Below is a small trained network, with its code and all its weights. Each question gives an input and a class and asks what happens when units are switched off, that is, made to give their printed mean instead of their output.

import numpy as np


def w(rows, s, z=0):
    codes = np.array(rows[::2]) - 128.0
    scale = np.full(codes.shape[1], s)
    scale[-1] = z or s
    return codes * scale


def norm(h):
    return h / np.sqrt((h * h).mean(-1, keepdims=True) + 1e-5)


def f(y):
    return np.maximum(y, 0)


def log_softmax(a):
    a = a - a.max(-1, keepdims=True)
    return a - np.log(np.exp(a).sum(-1, keepdims=True))


def net(x, mask):
    res = np.array(x, float).reshape(1, 2) / 4 @ E
    u = 0
    for l in range(4):
        y = f(norm(res) @ A[l][:, :-1].T + A[l][:, -1])
        res = res + np.where(mask[u : u + 6], y, B[l][:, -1]) @ B[l][:, :-1]
        u += 6
    return log_softmax(norm(res)[-1] @ U[:, :-1].T + U[:, -1])


A, B = {}, {}
E = w([
[108,58,89,70,43,111,233,194,80,53,69,166],'x0',
[160,101,75,236,142,99,117,111,254,120,131,99],'x1',
],0.0068)
A[0] = w([
[47,71,115,101,126,75,175,209,140,167,124,127,71],'0.n1',
[236,78,195,135,175,129,124,155,75,175,122,136,9],'0.n2',
[121,97,147,161,132,88,71,63,148,124,193,51,5],'0.n3',
[130,122,190,149,201,185,128,64,68,165,130,152,12],'0.n4',
[145,255,152,141,92,96,72,112,182,173,178,96,165],'0.n5',
[99,231,109,83,189,145,66,143,70,174,83,151,11],'0.n6',
],0.0041,0.002)
B[0] = w([
[149,105,13,106,107,179,118,21,81,91,97,41,187],'0.n1',
[121,135,152,136,64,115,229,89,148,174,190,19,144],'0.n2',
[106,145,82,147,171,123,55,76,117,204,81,168,195],'0.n3',
[51,182,133,149,55,49,185,104,206,156,203,86,192],'0.n4',
[104,87,39,185,79,155,125,160,58,130,196,148,253],'0.n5',
[92,58,211,103,154,3,221,204,156,43,129,123,205],'0.n6',
],0.0053,0.005)
A[1] = w([
[149,96,23,114,90,71,147,146,190,53,145,147,127],'1.n1',
[128,187,233,64,108,132,202,155,112,113,142,42,11],'1.n2',
[217,112,41,188,254,81,74,131,231,102,117,78,182],'1.n3',
[133,96,116,154,161,192,172,117,53,113,24,229,142],'1.n4',
[75,146,159,82,82,244,74,92,133,100,96,181,2],'1.n5',
[124,222,204,28,226,60,38,129,39,195,179,230,84],'1.n6',
],0.0042,0.0023)
B[1] = w([
[83,157,195,185,57,92,138,31,138,186,148,187,220],'1.n1',
[169,87,242,65,50,132,136,231,90,124,125,119,183],'1.n2',
[130,132,167,59,68,141,197,131,162,88,12,77,254],'1.n3',
[182,96,89,96,213,172,66,179,66,163,250,136,189],'1.n4',
[153,184,128,166,144,208,105,182,159,114,254,147,136],'1.n5',
[136,113,180,130,12,72,243,90,182,118,183,26,200],'1.n6',
],0.0057,0.0059)
A[2] = w([
[152,160,9,163,249,220,24,163,163,64,118,171,72],'2.n1',
[105,133,127,70,176,145,136,141,45,55,95,180,85],'2.n2',
[177,217,78,134,241,202,35,111,162,93,112,78,84],'2.n3',
[66,215,162,168,141,123,108,84,145,202,232,147,70],'2.n4',
[166,157,132,57,198,217,76,215,90,73,98,157,5],'2.n5',
[134,86,64,90,211,101,85,165,127,163,238,1,233],'2.n6',
],0.0053,0.0015)
B[2] = w([
[176,55,192,29,181,215,167,221,84,126,161,199,151],'2.n1',
[66,164,154,140,154,127,38,138,202,165,126,100,209],'2.n2',
[93,129,171,70,78,150,150,172,34,160,154,179,171],'2.n3',
[116,182,70,179,156,115,89,146,119,122,167,130,254],'2.n4',
[176,118,217,100,230,175,75,163,166,254,71,133,171],'2.n5',
[185,99,77,109,177,157,79,121,94,167,18,175,228],'2.n6',
],0.0078,0.0043)
A[3] = w([
[101,149,147,178,114,72,132,88,253,96,53,136,35],'3.n1',
[108,61,153,87,173,178,137,174,63,96,49,182,80],'3.n2',
[52,190,134,78,192,109,175,157,121,98,150,134,6],'3.n3',
[157,100,114,173,101,136,179,71,205,105,160,124,89],'3.n4',
[179,130,139,48,201,205,74,224,120,138,91,172,55],'3.n5',
[100,155,122,154,116,124,158,111,239,84,65,64,152],'3.n6',
],0.0069,0.0023)
B[3] = w([
[181,255,190,179,114,51,143,66,200,136,45,12,233],'3.n1',
[113,143,89,90,138,177,12,90,174,206,176,164,220],'3.n2',
[183,143,240,31,137,207,150,164,139,154,145,50,151],'3.n3',
[127,113,180,206,207,172,174,156,107,49,69,164,208],'3.n4',
[202,55,204,169,245,177,135,242,196,160,32,157,254],'3.n5',
[232,243,129,185,135,26,146,126,194,91,88,83,232],'3.n6',
],0.0068,0.0062)
U = w([
[79,220,39,206,168,56,47,75,74,209,185,86,196],'0',
[43,57,19,31,55,189,65,50,68,145,139,203,95],'1',
[75,60,53,170,67,165,215,55,75,27,44,211,91],'2',
[196,216,146,230,108,46,217,40,225,35,1,52,158],'3',
[206,45,193,54,229,243,53,218,176,216,41,192,206],'4',
[68,189,215,69,71,67,177,208,75,163,219,63,180],'5',
[102,144,189,40,100,82,197,156,61,61,128,63,61],'6',
[12,180,143,55,223,107,128,71,194,44,98,209,3],'7',
],0.0067,0.0038)

Each question gives the input, the list of numbers given to net, and the class t.
The units are the neurons (one row each of A and B). Each row of codes is followed by its name. A weight is (code - 128) times the scale printed after its matrix; where a second scale follows, it is the last column's (A, B and U).
mask holds one flag per neuron, layer by layer. A switched-off neuron (its flag False) gives its mean, the last column of its row in B, instead of its output. The means were averaged over made-up inputs and are rounded, as every weight is.
A unit's drop is (log p(t) with every unit on - log p(t) with that unit switched off) / (log p(t) with every unit on - log p(t) with every unit switched off).
The circuit of an input: a set's keep is (log p(t) with only the set's units on - log p(t) with every unit switched off) / (log p(t) with every unit on - log p(t) with every unit switched off). Starting from the 12 units with the biggest drops (on a tie, the unit counted first), units are removed one at a time, each time the one whose removal leaves the highest keep (on an exact tie, the one counted first), for as long as the keep stays at least 0.8.
circuit, biggest first: the units of the circuit, biggest drop first
most important unit: the unit with the biggest drop
top k neurons: the k neurons with the biggest drops, biggest first
k most important neurons of layer l: the k neurons of layer l with the biggest drops, biggest first
input [-8,-6], class 5: circuit, biggest first => [1.n6; 3.n1]
input [-6,3], class 4: circuit, biggest first => [1.n1; 1.n6; 2.n1]
input [8,-3], class 4: most important unit => 1.n4
input [-6,6], class 4: circuit, biggest first => [1.n6; 1.n1; 2.n1]
input [-8,1], class 0: top 2 neurons => [0.n5; 3.n5]
input [-1,-6], class 6: circuit, biggest first => [1.n6; 0.n6]
input [-7,-5], class 5: top 4 neurons => [0.n6; 1.n6; 0.n1; 1.n4]
input [8,-2], class 4: 2 most important neurons of layer 2 => [2.n2; 2.n5]
input [4,2], class 2: top 3 neurons => [0.n4; 1.n4; 1.n3]
input [-4,1], class 0: top 3 neurons => [0.n1; 0.n5; 1.n4]
input [-4,2], class 4: top 4 neurons => [0.n5; 1.n1; 1.n6; 2.n1]
input [-1,1], class 4: top 2 neurons => [0.n5; 0.n6]
input [-5,1], class 0: top 2 neurons => [0.n5; 1.n4]
input [6,0], class 1: top 2 neurons => [1.n1; 3.n5]
input [1,-6], class 5: top 2 neurons => [1.n6; 0.n5]
input [8,2], class 2: top 2 neurons => [1.n1; 2.n6]
input [3,0], class 1: 3 most important neurons of layer 1 => [1.n1; 1.n4; 1.n6]
input [-6,4], class 4: most important unit => 1.n1
input [7,2], class 2: 2 most important neurons of layer 1 => [1.n1; 1.n4]
input [-3,0], class 0: most important unit => 0.n5
input [-8,-5], class 0: top 2 neurons => [0.n5; 1.n3]
input [0,-1], class 5: 2 most important neurons of layer 1 => [1.n2; 1.n3]
input [7,-1], class 1: top 2 neurons => [1.n1; 0.n1]
input [7,3], class 2: 2 most important neurons of layer 0 => [0.n4; 0.n6]
input [-8,-4], class 0: top 2 neurons => [0.n5; 2.n6]
